After every row comes roughly how far along a hidden order it lies, from 0 to 12.
[ -5  -7   5  12 -23  -1   1  20   7   2  -3 -16   0  -2   1  12 -27   0
 -19   1 -57  -6   3  -7  47   2   0  -2   1 -44   0   3  43   3  -2   9
   6  -1   6  -4  -9  -2  -5   3  28  -3] : 11
[ -3  -2   2  13 -22   2 -12 -14  -5   0 -13 -14  -1   4  -1  14 -23   1
 -11  15 -41  -2   2 -23  24  -2   1   0  -5  -3   5   3  45   4   7  10
  -9   4  14   2  -9  11  -3  10  19   3] : 12
[  8   1 -20   3   1   2 -11   9  -9  -1  -4  -8   1   2   3   2  -6   2
  10  13 -24  13 -11 -14  26 -11   2   2  -4  26 -12   0 -21 -20   8   0
   3   1 -39  -3  -8  15  -4  -2 -11   2] : 3
[ -4   2 -10  -6  14   0   3   6  -9  -3   3  13   0   1  -1  -4  18  -3
  32 -11  30   0  -4  28 -43   0   0   1  -1  41   4  -4 -27  -1  -1  -6
  -1  -3 -14   2  -1  -5   4   0  -4   4] : 0
[  2  -2 -13   0  -1   0  -5  34 -11  -1  -5  -6   1   0   1   7 -12  -2
  20   7 -45   8  -9   7  10  -6   1   1  -3  23  -4  -2 -26 -22   5   0
   5   3 -36  -3  -9  -3  -7   1  13   2] : 2
[  3   0 -19   4  -1   1  -9  21 -10  -1  -2  -5   2   0   3   4  -8   0
  13   9 -35  11 -10  -6  27  -8   3   1  -3  22 -10   1 -21 -21   9  -1
   4   2 -38  -3 -10   6  -7   0 -10   2] : 3
[ -9  -4  -6  15 -11   0   4   1   7   1  11   4   0  -2  -1   4 -10   1
  -6 -19   4  -6   5   4  32  10  -1  -2   1 -37   3   0  43  23 -16   3
   2  -9  23   1   4   4   2   1  12  -2] : 8
[ -4  -1 -25   3   9   2   0   7 -14  -3   2  12   0   3  -2   2   5  -4
  45 -14  20   0  -4  26 -25   3  -1   1  -3  40   7  -5  -9   1 -10  -5
   1  -9  -9   2  -4   1   3   1  32   6] : 1
[-12  -5   4  14 -23  -3  -5   6  -4   0  -1  -7   0   0  -3  13 -17  -2
   3  -2 -39  -5   1   4   5   4   1  -1  -3   3  12   2  55  16  -4   9
  -5  -1   8   1  -8   0  -2  10  26   4] : 11
[ 14   3 -29   9   6   3 -15 -13  -7  -1   6  -4   2  -2   4   0 -13   3
   1   4  10  14  -7 -16  59  -5   0   2  -5  11 -13  -3   9   0  -8   1
   4 -11 -19  -2  -1  35  -2  -5 -10  -1] : 5
[  2   0 -20   2   0   0  -6  31 -11  -2  -1  -5   2   0   3   4  -7  -1
  15   6 -38  10 -11   1  19 -10   3   2  -2  26 -10   1 -28 -22  10  -1
   7   1 -52  -4 -14   3  -7   0  -5   2] : 2
[ -4  -5  10  14 -19  -1  -1   1   9   2  -2  -5  -1  -2  -1   8 -22   2
 -13  -2 -25  -5   3  -5  39   6   0  -1   0 -25   4   1  63  12  -4  10
  -1  -6  13   0  -3   8   0   3  22  -2] : 10
